Each row of numbers stands for one thing and depends on some of the facts below. Use the named rows to name the rest.

Known rows:
[  5   0  14  -5   4  -1 -14   0 -17  -9 -16   5  -3   3   6   6  31   8
   0  -4 -10 -14  -5  -7  -9  20   5]: statro
[  1   4   2   3   7  -4  18  -1  24  -7  -4  13  -5  -9   7  -4  -6  -1
   2 -10  -9   9  -5 -10   2 -16   0]: zetre
[  2 -20   2   0   0 -10   4 -16  26  -9  -3  -2   6   2   0   8  -7   9
  -3  -8  -9  24   0 -15   2 -12  -2]: foza
[ 11   7  -2   3   1  -1 -16   7 -21   1  -6   3   2  13   0  -9  12  -2
  13   2   6  -9  -8   9  11   8  -5]: kemutral
[  1   4   5   2 -14   3 -18   4 -14  -9  -7   6  -1  13  -4 -16   9  11
  -1  -5  -1  -2  -1   1  -3  25  -4]: trise
[ 15   5   0   7  14  -8 -19   1 -30   7  -2 -14  -4   3  -1  -7  22  -5
  10  -3  -5  -2 -13  -8   2   8 -11]: faki
[ 16  10   0   4  16  -4 -19  -2 -30   6  -9 -15  -1   3   1   1  31  -7
   9  -4   0  -8 -15 -12   3  11  -9]: zera
[ -4  14 -36  -2   9  26  22  -1  12  17   6 -13 -23 -23  14  22 -37 -42
   5   4  51 -47  38  12 -10   2  56]: setrok
[ -5  -2   0 -17  -4  -4 -18   1 -35  16   9 -14  23  13  -6  32   1  -7
  -6  17  18 -16  19  17   7  12  -6]: zedegrek
[  0   3   3   3 -15   5 -18   4 -15  -7  -6   6   2  11  -5 -17   7  11
  -2  -5   0  -3  -2   1  -5  23  -2]: kesar
[-37 -18   5  37  -5  38   4   7  38   2   6 -22 -40 -29 -10 -12  44   5
  -9  16  -3  12 -20  16 -28 -10   3]: kibrek
[ 10   1  -1   5   6  -5 -15   4 -25   4  -2  -2   3  12  -3 -10   8  -1
  11   4  -1  -2 -11   7   8   8  -9]: grezek
[ -7  -3  -1 -15  -3  -3 -18   1 -36  17   9 -15  24  11  -4  33  -1  -8
  -6  17  18 -14  21  18   5  11  -7]: kasim
[  1   5  -1   4 -14   5 -19   7 -13  -9  -6   8  -5  12  -1 -19   2   8
  -1  -9   5  -8   1   1  -5  23   3]: stade
[ 11   2   1   1  -2  -2 -14   4 -24   1  -2   1   2  16  -7 -12  10   0
   9   5  -3  -5 -13   7  10   7  -4]: kladoplir
[-28   2  -1  31   0  32  10  19  39   1   6  -3 -42 -31   3 -14  25  -1
  -4   2  -1   2 -18   6 -20 -27   8]: kugris
[-12  -3 -25  -2  -1  17  -1   0   9  19  13 -23   0 -14   3  30 -24 -25
  -4  11  37 -17  25  10  -1 -11  22]: drigazu

How the things are related:
tronin: votu miklepo, lupa; lupo plosal, pludri; stibiror 58
plove: stibiror 140
denel: votu moze, gruru; lupo klovas, fiklazar, nazar; stibiror 957
kugris: lupo plove, togrul; stibiror 957
statro: votu lodroskin; stibiror 58
bebil: votu lidak, roplel, lupa; stibiror 957
klovas: stibiror 957
kladoplir: votu dubres, toplugre, tronin; stibiror 317
retris: votu lelam; lupo nostuk; stibiror 58
plerum: votu dripeli, zedegrek, basketir; stibiror 957
kibrek: lupo plove; stibiror 58
gruru: votu grivon; lupo nostuk, flegeklar; stibiror 140
faki: votu brala, drelon; stibiror 317
vemul: votu tatun, faki, pedrik; stibiror 957
plosal: votu daplus; lupo plove; stibiror 655
griflarur: votu sito, plupla; stibiror 957
gronor: lupo dritrofle, togrul; stibiror 655
drunin: lupo plove; stibiror 140
vikipir: votu dradras; stibiror 140
vova: lupo zastor, pluklos; stibiror 317
zagedem: lupo plove; stibiror 655
plida: lupo plupla; stibiror 957
gruklom: votu daplus, lidak; stibiror 957
brovafol: lupo klovas, sogaplol; stibiror 655
postun: lupo plustos, traklok; stibiror 140
dradras: votu triskel; stibiror 957
noklol: lupo bubi, vokli; stibiror 140
drigazu: lupo plotrul, togrul; stibiror 655
stega: lupo feklan, pasker, drokek, plotrul; stibiror 957
suke: votu lidruk; lupo brovafol, muflu; stibiror 58
keklaklek: lupo duske, sogaplol; stibiror 58
grupon: votu vikipir, setrok, nabrun; stibiror 317
lelam: votu sito, tatun, dradras; stibiror 140
grugrom: votu dradras, brala; stibiror 957
bredru: votu dakal, dradras; stibiror 317
zera: votu lodroskin, faki, brala; stibiror 317
plustos: lupo klovas, denel; stibiror 957
buske: votu bredru, brala; stibiror 655
dridok: stibiror 655
kesar: stibiror 140
plusavok: votu nipon, faki, gruru; stibiror 957
dakal: votu dradras; stibiror 957
nazar: lupo plosal; stibiror 655
brigar: stibiror 957
zitam: lupo kofus, piflar; stibiror 317
dubres: votu kozi, favun; stibiror 655
piflar: lupo plosal; stibiror 58
duske: votu tatun; lupo dritrofle; stibiror 957
basketir: votu moze; stibiror 957
brala: stibiror 140
kofus: votu lodroskin, nipon, buske; lupo setrok; stibiror 655
vafles: votu gresis; stibiror 140
figeflok: lupo vitrom; stibiror 317
droskan: lupo nostuk, feklan; stibiror 58
pedrik: votu roplel; lupo fiklazar, plosal; stibiror 957
pluklos: votu duske, pedrik; lupo dapladrik; stibiror 655
govu: votu dridok; stibiror 957
piflu: lupo plusavok, dapladrik; stibiror 140
favun: votu figeflok; stibiror 957
mebutro: lupo siris; stibiror 317
pludri: lupo kemutral, dritrofle; stibiror 655
kloski: votu kozi; stibiror 957
zegeve: stibiror 957
mastik: stibiror 957
misubrem: lupo klovas, brovafol; stibiror 957
kozi: votu griflarur, zitam, nabrun; stibiror 957
daplus: votu lupa; lupo misubrem, plotrul, rusa; stibiror 140
gresis: votu gutofe; stibiror 957
gutofe: votu daplus, nipon, kliklises; lupo zastor, tronin; stibiror 140
mipir: votu brala, zitam; stibiror 58
zedegrek: stibiror 655
poski: votu lupa; lupo nazar; stibiror 655
siris: lupo klovas; stibiror 317
raruklin: votu zera, luvebra, duske; lupo kloski; stibiror 140
riva: votu nipon; stibiror 317
fepun: votu riva, plupla; lupo duske; stibiror 655
zastor: stibiror 317
gogrem: votu govu, brikir, moze; stibiror 957
meklum: votu nipon, dripeli; stibiror 957
flegeklar: stibiror 655
stade: stibiror 140
granum: lupo gronor, brovafol, kladodol, dapladrik; stibiror 140
bubi: lupo kibrek; stibiror 957
vokli: stibiror 317
skunadak: lupo fiklazar, keklaklek; stibiror 140
fiklazar: stibiror 140
fedus: votu toplugre, nipon, buske; lupo figeflok, plustos, togrul; stibiror 58
grostota: lupo paril; stibiror 655
setrok: votu triskel, kliklises; lupo dritrofle, retris, togrul; stibiror 655
pleples: votu mutrodin; stibiror 140
togrul: lupo plove; stibiror 140
brikir: votu plegro, gruru; stibiror 655
dubrum: lupo fiklazar; stibiror 58
fluklamus: lupo nostuk, vitrom, plupla; stibiror 655
mutrodin: votu plerum, plupla, kliklises; stibiror 317
drelon: votu denel, mastik, gruru; stibiror 957
plegro: votu govu; stibiror 317
munim: lupo zastor, pluklos; stibiror 957
nabrun: stibiror 655
suben: lupo kladodol; stibiror 655
dapladrik: lupo stade; stibiror 957
bisel: votu dripeli; stibiror 655
zetre: votu zegeve, dripeli; lupo piflu; stibiror 957
maflem: votu kesar, retris, gresis; lupo trise; stibiror 317
kasim: stibiror 655
lidak: votu faki; stibiror 957
gigagri: votu grupon, lodroskin, vikipir; stibiror 140
vitrom: lupo retris; stibiror 655
fograto: votu buske; lupo plosal; stibiror 58
truku: votu sito, gigagri, pleples; stibiror 957
pletra: lupo klovas, fluklamus; stibiror 957
feklan: lupo govu; stibiror 140
vedin: votu lupa; stibiror 957
stuni: votu kladoplir; lupo rusa; stibiror 655
traklok: lupo govu; stibiror 317
tatun: votu mastik; stibiror 317
dripeli: votu brikir, dradras; stibiror 655
lodroskin: votu moze, setrok; lupo vitrom, dritrofle; stibiror 957
sogaplol: lupo retris; stibiror 957
forem: votu dridok, plupla; stibiror 140
grefola: stibiror 957
trofun: lupo tuko, plustos, plupla; stibiror 957
toplugre: stibiror 957
muflu: lupo rusa; stibiror 140
luvebra: stibiror 655
lupa: votu bredru; stibiror 957
pebrik: votu zedegrek; stibiror 58
todru: lupo statro; stibiror 655
suzor: votu kladoplir, pletra, toplugre, gruklom; stibiror 655
plupla: lupo plusavok, drokek, retris, sogaplol; stibiror 655
paril: lupo zagedem, gronor; stibiror 957
tafi: lupo plotrul; stibiror 655
plogis: stibiror 957
kladodol: lupo plove; stibiror 58
nipon: votu grivon; stibiror 655
drunus: votu kozi; stibiror 317
kemutral: votu zetre, gogrem; stibiror 317
rusa: lupo gronor; stibiror 58
redror: lupo pasker; stibiror 317
kliklises: votu brikir, gruru; lupo dritrofle, drelon; stibiror 317
lidruk: votu plusavok, bisel, nabrun; stibiror 957
pasker: lupo govu, retris; stibiror 957
tuko: stibiror 58
nostuk: stibiror 957
kluseflen: stibiror 317
foza: votu zetre, pedrik; lupo klovas, tuko, lidak, noklol; stibiror 58
miklepo: votu lodroskin, basketir; stibiror 957
triskel: votu grivon, gruru; stibiror 957
tralun: lupo dapladrik; stibiror 655
drokek: lupo nostuk; stibiror 957
plilan: stibiror 317
grezek: votu riva, skunadak, fograto, kasim, grugrom; stibiror 317
plotrul: lupo stade, dritrofle, setrok; stibiror 957
roplel: lupo drunin; stibiror 317
draklam: votu daplus, bisel, brala, gresis; stibiror 58
grivon: votu forem; stibiror 957
dritrofle: stibiror 957
trise: stibiror 140
moze: lupo poski; stibiror 957
sito: votu tatun, fograto; stibiror 317
skebravol: lupo govu; stibiror 655

Which thing is each row?
No name comes twice in this set of rows, the named rows included.
[-40 -28  -3  19  -5  34  -3  -6  24  35  25 -53 -36 -16 -18  22  25  -9
  -7  32   9  10  -2  19   3 -36   5]	plosal
[ -2 -15   1   4  -4  -5   2  -9  25 -11  -2   2   8  -3   0   6  -7   8
  -6  -5  -4  20   0 -10  -4  -7  -1]	dubrum
[ -4  -5   1 -16   5  -5 -12  -4 -38  20   4 -12  12  15  -3  30   2 -10
   0  14  20 -19  20  15  10  13  -4]	bisel
[ 15  10 -29  16  11  18   3   4  26  -5  -3  20 -32  -7   7 -13 -30 -22
  27  -5  30 -21  15   7   5 -16  38]	kliklises
[  0  22 -10   2   1   4  -9  32  -5 -13  -6  32 -24  -1  19  -9 -12  -1
   5 -20   7 -30  -1  -2 -14  -4  23]	dritrofle
[  0  -7 -18  -8 -31  11  17  -5  25  -5  -3  -8 -31  15  -2 -25 -41   4
   3 -11 -12  -5  -7 -19  13 -10  52]	daplus
[  4   2   4   3 -10   4  28 -17  19  -9   0 -16  20 -15  -6 -19  -6   2
 -14   2  -6  16   1  -5 -10  28   2]	feklan
[ 10   1  -8   9   0   4  10  -8  16  -1   3 -13  17  -8  -3  -5  -7  -9
   1   6   7  12  -8   4   6   0  -2]	redror
[  0  -8  -5   2  -3   0  13  -7  26 -13  -3   0   5 -10   4   4 -13   2
  -7  -7  -1  11   2  -9 -11   2  14]	keklaklek
[  5  13  21  -9   2 -10  11   5 -19  -8  -8  18   9   1   1 -11  18   8
  -3   1 -24  -3  -8   1  -5  12 -12]	govu
[  9  -4 -11   9   4   3   4  -6  12   4   3 -10   6  -3  -2  -6  -7  -8
   7   1   5   9 -10  -3   9  -7   0]	maflem
[ -6 -10   4   0   1  -3  -4  -4 -16   5 -17  12  -8  18   5 -18   4   4
  12 -15   7   2  -8   6  11  35 -15]	vikipir
[ -9 -11   0 -17   9  -7  -4  -9 -36  26  -4  -1  10  22   3  27  -3 -14
  10  10  30 -12  22  26  19  18 -12]	dripeli
[ -3  -6  -2 -14  -1  -2  21 -19  -5  18  14 -34  36 -12  -9  30 -11 -16
 -16  23  15   1  22  12   0  10  -2]	skebravol
[ -6 -20  -4  -5 -17   4  11 -10  31  -8  -2  -5 -22   9   1  -1 -12  11
   0  -3 -16   9 -14 -16  12 -23  31]	tronin

The same things again, as new rows of numbers:
Some things and their rows:
[ 12  -1   4  32   1  -9  32 -37  -8 -21 -27 -14 -52  -9 -34  22  -8  18
  10  11  10   0  -3  22 -18  10 -24  36  -5]: drigazu
[ 13  -3  -4  21  -5   3  14 -43  -8 -32 -24  -9 -62 -16 -37  33  -5   0
  11   5   3   6 -17  51 -30   7 -43  25 -15]: fedus
[ 12  -5   1  25  -1 -11  25 -45   4 -30 -24  -5 -46  14 -33  11 -28 -12
  10   5  36  -9   6  10 -10   4 -19  25   3]: zagedem
[ 10 -25  11  17  12  -8  41 -43   4 -24 -23 -14 -45  10 -21   2 -11   0
   7   2  33   3  -6  17 -21  15 -22  29 -22]: muflu
[ 30  -7  10  26  10  16  49 -40 -20   0 -17 -11 -34  -3 -35  22   7  15
   8  -8  15   4  -5  57  -3  28 -18  34 -20]: lodroskin
[ -5  -3   0  17  -5   3  17 -57 -21 -12 -38  -8 -10  21 -29   5  -5 -11
   8 -21  33   2 -18  19  -4   6 -41  18 -17]: zera
[-15 -15  17   9  -4  -6  12 -50 -31 -13 -29   0 -23   0 -13   5 -27 -13
  10  -5  43   4  -2  31  -3  -1 -38  24 -13]: brikir
[-28 -17   9  10  -3   2  18 -55 -22 -14 -34 -10 -27  10 -24  23 -18 -23
  14  -9  32  -1  -3  16 -16  -6 -46  20 -14]: draklam
[  0 -29  11  12   0   3  29 -58 -29  -7 -24 -15 -21  11 -23  19 -11  -7
   9 -18  49   3  -3  24  -8   0 -24  23 -17]: plerum
[ 16 -13 -10  15  -2  -2  16 -56  -7 -53 -33 -10 -45  -6 -36  -6 -12 -20
  -4  -7  33  10 -10  40  -8   0 -44  13 -24]: siris
[  9 -30  16  11  22   9  28 -58 -12 -67 -17 -12 -47  16 -40 -48 -31 -69
 -10  -9  49   1  13  39   3  -3 -13   9 -33]: klovas
[ -7 -17   5  23   3  -3  37 -47 -23 -28 -39 -21 -28 -22 -33  -5   9   8
   0  -4   9  12 -13  34  -5  13 -43  31 -30]: redror
[  6 -26  24  28  11  -6  33 -43 -20 -29 -20 -21 -38  19 -36  -7 -10 -26
  13 -14  16  -1   2  16 -16  14  -5  27 -16]: duske
[ -8 -31   8  11   2  -3  27 -61 -27 -14 -25 -17 -22  13 -22   8 -10  -2
   4 -11  47   4   4  18 -11 -12 -19  22 -14]: plogis
[ -2 -28  11  11   0  -1  22 -59 -30 -12 -26 -14 -24  15 -23  15 -10  -6
   9 -17  43   3   0  23 -13  -4 -22  22 -18]: lidruk
[-27 -13   6  19  13   3  34 -44 -28 -23 -34 -18 -41 -29 -31  17  10   7
   4   8   1  16 -15  39 -17   1 -50  33 -28]: droskan
[ -2 -28   9  12   0  -2  26 -59 -33 -11 -25 -17 -27  17 -23  15  -8 -13
   8 -18  40   3  -5  20 -16  -6 -23  21 -18]: truku

Rows to name:
No name comes twice in this set of rows, the named rows included.
[-22  -9  18  21  20  -1  37 -44 -15 -42 -32 -15 -41  -4 -34 -26 -17 -30
   0   6  16   5   5  29  -3   6 -25  29 -25]	vitrom
[ 11 -28   4  26  -4 -11  35 -49 -21   0 -21 -20 -31   4 -27  39  -1  33
  14  -8  28  -2   3  11 -19   3  -8  34  -1]	munim
[-16 -19  15  31   1 -16  38 -47  -5 -25 -34  -8 -10  21 -35 -25 -27 -22
  11 -13  42 -10  17 -17  11   5 -12  16  -4]	zastor
[ 41 -21  -3  27  -4  -7  31 -48  -6 -23 -14 -14 -54   3 -37  32  -7  19
   8  -5  29  -3  -2  28 -21   5  -7  28  -1]	kugris
[ 13 -12  -1   8 -12   2  12 -56  -4 -37 -30  -8 -48  11 -30  29 -37 -27
   3   4  36  -5  15  34 -20   4 -34  19 -17]	poski
[ 28 -24   3  20   6   3  31 -50 -15 -37 -18 -18 -55  -6 -36   8  -3  -5
  -1  -4  23   5  -5  43 -19   3 -18  25 -21]	misubrem
[  7 -31  11  26  10   1  43 -45 -30 -15 -25 -28 -45 -23 -33  22  18  30
   2  -2   2  16  -9  43 -25  15 -24  41 -27]	stega
[-13 -26  31  25  22 -12  58 -36   2 -24 -24 -16 -28  20 -25 -27 -19 -14
  11   2  28  -1  20 -11  -5  19  -5  27 -19]	stade
[-16 -11  15  28  10  -4  38 -41  -3 -29 -26  -8 -38   3 -39 -10 -21 -28
  13   4  25  -3   5   7  -6   3 -23  23  -6]	rusa
[ -1  -8   0  23  -1  -5  19 -47   3 -31 -22  -5 -46   4 -35  18 -24 -23
  13   2  37  -8  -2  13 -11  -6 -30  17   3]	piflar
[ -8 -24  23  11   4 -19  31 -56 -18 -12 -30 -20 -38  24  -9  13 -16 -25
  13 -19  41   4 -25   5 -29   6 -37  30 -26]	lelam
[-15 -12  -4  12  -6  -7  16 -58 -24 -11 -36 -14 -29   4 -17  30 -11   9
   7  -2  35   6 -10  19 -16 -13 -39  29 -10]	todru
[  0 -14  15  32  -1  -9  35 -43  -3 -26 -32  -7 -19  14 -37 -14 -24 -19
  10 -12  32  -7  10  -1   6  15 -18  19  -8]	kemutral
[ 30 -18   4  24   1 -11  42 -38   7 -14 -20 -17 -60  -2 -22  37   0  39
  11   6  19   3 -13  16 -32  23 -18  36 -10]	granum

